Below are the code and all the weights of a small trained network. Each question names an input and a class and asks about switching units off, where a switched-off unit gives its printed mean instead of its output.

import numpy as np


def w(rows, s, z=0):
    codes = np.array(rows[::2]) - 128.0
    scale = np.full(codes.shape[1], s)
    scale[-1] = z or s
    return codes * scale


def f(y):
    return np.maximum(y, 0)


def log_softmax(a):
    a = a - a.max(-1, keepdims=True)
    return a - np.log(np.exp(a).sum(-1, keepdims=True))


def net(x, mask):
    res = np.array(x, float).reshape(1, 4) / 4 @ E
    y = f(res @ A[0][:, :-1].T + A[0][:, -1])
    res = res + np.where(mask, y, B[0][:, -1]) @ B[0][:, :-1]
    return log_softmax(res[-1] @ U[:, :-1].T + U[:, -1])


A, B = {}, {}
E = w([
[127,130,121],'x0',
[98,231,169],'x1',
[75,24,255],'x2',
[224,146,194],'x3',
],0.0079)
A[0] = w([
[157,99,74,153],'N0',
[186,128,139,80],'N1',
[211,98,29,81],'N2',
[160,192,98,72],'N3',
[184,49,86,120],'N4',
[202,184,185,178],'N5',
[117,161,99,94],'N6',
[177,182,138,158],'N7',
[226,144,185,84],'N8',
[160,132,73,82],'N9',
[94,175,168,113],'N10',
[67,112,164,135],'N11',
[140,143,111,104],'N12',
[135,107,157,81],'N13',
[30,150,116,114],'N14',
[107,114,103,101],'N15',
[83,107,175,160],'N16',
[68,93,85,98],'N17',
[102,102,188,104],'N18',
[132,178,144,100],'N19',
[236,87,138,226],'N20',
[61,114,74,112],'N21',
[125,6,152,190],'N22',
[114,81,147,81],'N23',
[157,83,101,176],'N24',
[137,152,60,89],'N25',
[151,77,106,107],'N26',
[135,101,169,223],'N27',
[152,178,107,94],'N28',
[90,64,143,136],'N29',
[95,115,120,109],'N30',
[131,169,168,252],'N31',
[133,108,155,215],'N32',
[83,223,172,122],'N33',
],0.012,0.0036)
B[0] = w([
[58,162,155,181],'N0',
[169,82,140,157],'N1',
[136,186,174,219],'N2',
[129,130,167,196],'N3',
[1,97,161,195],'N4',
[142,93,88,211],'N5',
[196,116,157,166],'N6',
[95,102,139,192],'N7',
[199,87,100,194],'N8',
[182,192,159,177],'N9',
[47,147,143,169],'N10',
[243,154,96,192],'N11',
[104,175,188,150],'N12',
[176,142,159,154],'N13',
[193,66,121,190],'N14',
[133,65,163,148],'N15',
[121,171,125,200],'N16',
[151,85,128,178],'N17',
[170,173,134,194],'N18',
[99,79,167,161],'N19',
[87,88,84,219],'N20',
[211,62,117,187],'N21',
[131,193,100,255],'N22',
[168,165,170,171],'N23',
[10,155,103,178],'N24',
[172,114,195,195],'N25',
[63,141,197,164],'N26',
[108,161,91,198],'N27',
[123,148,156,181],'N28',
[167,188,143,201],'N29',
[152,113,121,150],'N30',
[80,101,6,196],'N31',
[105,165,90,182],'N32',
[29,78,151,204],'N33',
],0.0058,0.0084)
U = w([
[108,148,39,253],'0',
[50,112,128,137],'1',
[158,182,149,3],'2',
[190,5,82,99],'3',
],0.013,0.0031)

Each question gives the input, the list of numbers given to net, and the class t.
The units are the neurons (one row each of A and B). Each row of codes is followed by its name. A weight is (code - 128) times the scale printed after its matrix; where a second scale follows, it is the last column's (A, B and U).
mask holds one flag per neuron, in row order. A switched-off neuron (its flag False) gives its mean, the last column of its row in B, instead of its output. The means were averaged over made-up inputs and are rounded, as every weight is.
A unit's drop is (log p(t) with every unit on - log p(t) with that unit switched off) / (log p(t) with every unit on - log p(t) with every unit switched off).
The circuit of an input: a set's keep is (log p(t) with only the set's units on - log p(t) with every unit switched off) / (log p(t) with every unit on - log p(t) with every unit switched off). Starting from the 12 units with the biggest drops (on a tie, the unit counted first), units are removed one at a time, each time the one whose removal leaves the highest keep (on an exact tie, the one counted first), for as long as the keep stays at least 0.8.
units of the circuit, in order: the units of the circuit, biggest drop first
unit that matters most: the unit with the biggest drop
k most important neurons: the k neurons with the biggest drops, biggest first
drop of u: that unit's drop, to one decimal
input [-2,-8,-5,4], class 1: unit that matters most : N4
input [7,4,2,5], class 0: units of the circuit, in order : (N31; N25; N3)
input [-3,-5,-7,3], class 2: units of the circuit, in order : (N2; N9)
input [1,-8,1,-5], class 1: units of the circuit, in order : (N4; N26)
input [1,-5,8,6], class 2: units of the circuit, in order : (N22; N29)
input [6,7,7,-8], class 3: units of the circuit, in order : (N14; N11)
input [0,5,2,8], class 3: 2 most important neurons : (N8; N5)
input [0,4,-3,4], class 1: 2 most important neurons : (N33; N11)
input [6,0,-7,-8], class 3: units of the circuit, in order : (N21; N14; N25)
input [4,-1,2,-6], class 3: units of the circuit, in order : (N21; N14; N17)
input [-2,6,8,-7], class 2: units of the circuit, in order : (N11; N29)
input [4,5,0,6], class 3: units of the circuit, in order : (N8; N5; N22)
input [1,-5,-6,-1], class 2: 2 most important neurons : (N2; N9)
input [-8,-8,3,0], class 0: units of the circuit, in order : (N22)
input [1,5,-1,5], class 1: 2 most important neurons : (N33; N11)
input [-8,1,3,7], class 0: 3 most important neurons : (N21; N14; N27)
input [1,-2,6,-7], class 3: 3 most important neurons : (N21; N14; N17)
input [-3,-2,-8,4], class 2: 3 most important neurons : (N2; N9; N25)
input [1,-5,0,-2], class 1: 2 most important neurons : (N4; N11)
input [7,-4,5,-1], class 0: unit that matters most : N22
input [3,-6,-8,4], class 2: drop of N4 : -0.1
input [-8,-2,5,5], class 0: drop of N25 : 0.1
input [8,2,6,1], class 0: drop of N3 : 0.1
input [6,-8,-6,-8], class 1: drop of N2 : 0.2
